Here is a tiny trained network, its code and every weight. The questions are about switching its units off for an input and a class, where a switched-off unit gives its printed mean instead of its output.

import numpy as np


def w(rows, s, z=0):
    codes = np.array(rows[::2]) - 128.0
    scale = np.full(codes.shape[1], s)
    scale[-1] = z or s
    return codes * scale


def f(y):
    return np.maximum(y, 0)


def log_softmax(a):
    a = a - a.max(-1, keepdims=True)
    return a - np.log(np.exp(a).sum(-1, keepdims=True))


def net(x, mask):
    res = np.array(x, float).reshape(1, 4) / 4 @ E
    y = f(res @ A[0][:, :-1].T + A[0][:, -1])
    res = res + np.where(mask, y, B[0][:, -1]) @ B[0][:, :-1]
    return log_softmax(res[-1] @ U[:, :-1].T + U[:, -1])


A, B = {}, {}
E = w([
[73,49,163,94,178,176,170,61,140,201,87,255],'x0',
[65,171,140,162,167,29,182,101,178,129,141,85],'x1',
[56,134,65,191,162,174,84,140,151,142,221,194],'x2',
[119,189,32,122,208,164,131,184,83,110,42,125],'x3',
],0.014)
A[0] = w([
[130,40,162,71,95,206,71,158,24,131,124,140,82],'N1',
[55,116,186,73,164,184,176,148,189,211,89,210,38],'N2',
[2,170,132,135,207,118,118,72,186,162,144,75,129],'N3',
[81,89,107,76,162,64,187,123,121,144,131,75,64],'N4',
[103,156,142,143,237,117,115,178,9,156,12,171,118],'N5',
[94,108,119,155,136,90,226,109,181,106,114,112,15],'N6',
[139,85,226,128,99,84,123,107,78,184,208,168,30],'N7',
[150,70,165,134,38,103,125,65,143,136,170,125,74],'N8',
[89,97,163,126,147,130,158,77,120,143,54,140,50],'N9',
[158,115,172,75,100,105,218,111,100,133,44,81,4],'N10',
],0.0092,0.0034)
B[0] = w([
[174,180,152,221,68,209,69,43,224,38,61,129,224],'N1',
[119,185,129,158,27,25,95,191,204,110,222,55,249],'N2',
[133,158,96,201,79,141,51,106,180,92,60,189,211],'N3',
[178,197,157,136,153,221,146,62,157,46,96,162,174],'N4',
[24,149,180,91,108,85,92,105,123,130,41,127,230],'N5',
[218,180,179,106,115,162,89,42,224,62,126,210,177],'N6',
[63,114,95,106,190,80,76,119,89,96,15,137,215],'N7',
[50,193,109,104,174,120,81,138,74,109,65,85,215],'N8',
[99,254,155,186,8,145,107,227,178,123,72,36,189],'N9',
[82,33,43,195,121,205,33,231,118,175,230,245,220],'N10',
],0.0077,0.018)
U = w([
[220,144,161,131,105,186,109,22,171,85,65,155,75],'0',
[179,162,126,110,69,58,107,222,149,96,151,2,137],'1',
[29,123,137,67,163,104,95,87,86,144,10,108,102],'2',
[50,56,85,178,127,183,63,142,141,182,200,241,170],'3',
[119,102,131,140,109,125,128,105,138,133,81,107,254],'4',
[154,88,127,66,177,117,189,85,38,99,167,205,90],'5',
[168,144,98,70,173,141,155,105,113,198,171,156,92],'6',
[178,42,110,33,172,84,124,89,87,178,162,89,97],'7',
],0.0094,0.0088)

Each question gives the input, the list of numbers given to net, and the class t.
The units are the neurons (one row each of A and B). Each row of codes is followed by its name. A weight is (code - 128) times the scale printed after its matrix; where a second scale follows, it is the last column's (A, B and U).
mask holds one flag per neuron, in row order. A switched-off neuron (its flag False) gives its mean, the last column of its row in B, instead of its output. The means were averaged over made-up inputs and are rounded, as every weight is.
A unit's drop is (log p(t) with every unit on - log p(t) with that unit switched off) / (log p(t) with every unit on - log p(t) with every unit switched off).
The circuit of an input: a set's keep is (log p(t) with only the set's units on - log p(t) with every unit switched off) / (log p(t) with every unit on - log p(t) with every unit switched off). Starting from all 10 units, units are removed one at a time, each time the one whose removal leaves the highest keep (on an exact tie, the one counted first), for as long as the keep stays at least 0.8.
units of the circuit, in order: the units of the circuit, biggest drop first
unit that matters most: the unit with the biggest drop
top k neurons: the k neurons with the biggest drops, biggest first
drop when u is switched off: that unit's drop, to one decimal
input [5,5,1,-1], class 0: units of the circuit, in order => N6
input [6,2,5,-5], class 1: units of the circuit, in order => N2; N10
input [7,-1,5,-5], class 1: top 2 neurons => N2; N10
input [-5,6,3,5], class 0: units of the circuit, in order => N2; N3
input [3,-1,2,-3], class 4: top 3 neurons => N10; N5; N7
input [-3,-4,0,7], class 2: top 2 neurons => N5; N2
input [2,4,-8,-8], class 2: top 2 neurons => N8; N7
input [8,7,3,-4], class 1: top 3 neurons => N2; N9; N1
input [4,1,-3,-2], class 1: units of the circuit, in order => N9; N2
input [-5,-5,2,3], class 0: top 3 neurons => N2; N10; N9
input [-2,1,-3,1], class 4: top 3 neurons => N2; N9; N3
input [-2,7,6,-3], class 0: top 2 neurons => N10; N6
input [-4,1,-5,1], class 3: units of the circuit, in order => N10; N2
input [-1,8,-7,8], class 0: units of the circuit, in order => N4
input [7,5,6,-6], class 1: top 3 neurons => N2; N10; N9
input [1,-6,-2,-7], class 2: top 3 neurons => N8; N7; N6
input [8,6,-7,6], class 1: top 2 neurons => N9; N2
input [-6,-7,6,-4], class 0: top 3 neurons => N10; N2; N1
input [-6,3,-4,7], class 2: top 3 neurons => N2; N5; N9
input [-2,7,-2,-5], class 0: unit that matters most => N6
input [-5,7,3,0], class 0: drop when N2 is switched off => 0.1
input [2,1,-8,3], class 3: drop when N10 is switched off => 1.2
input [8,3,-7,1], class 1: drop when N2 is switched off => 0.9
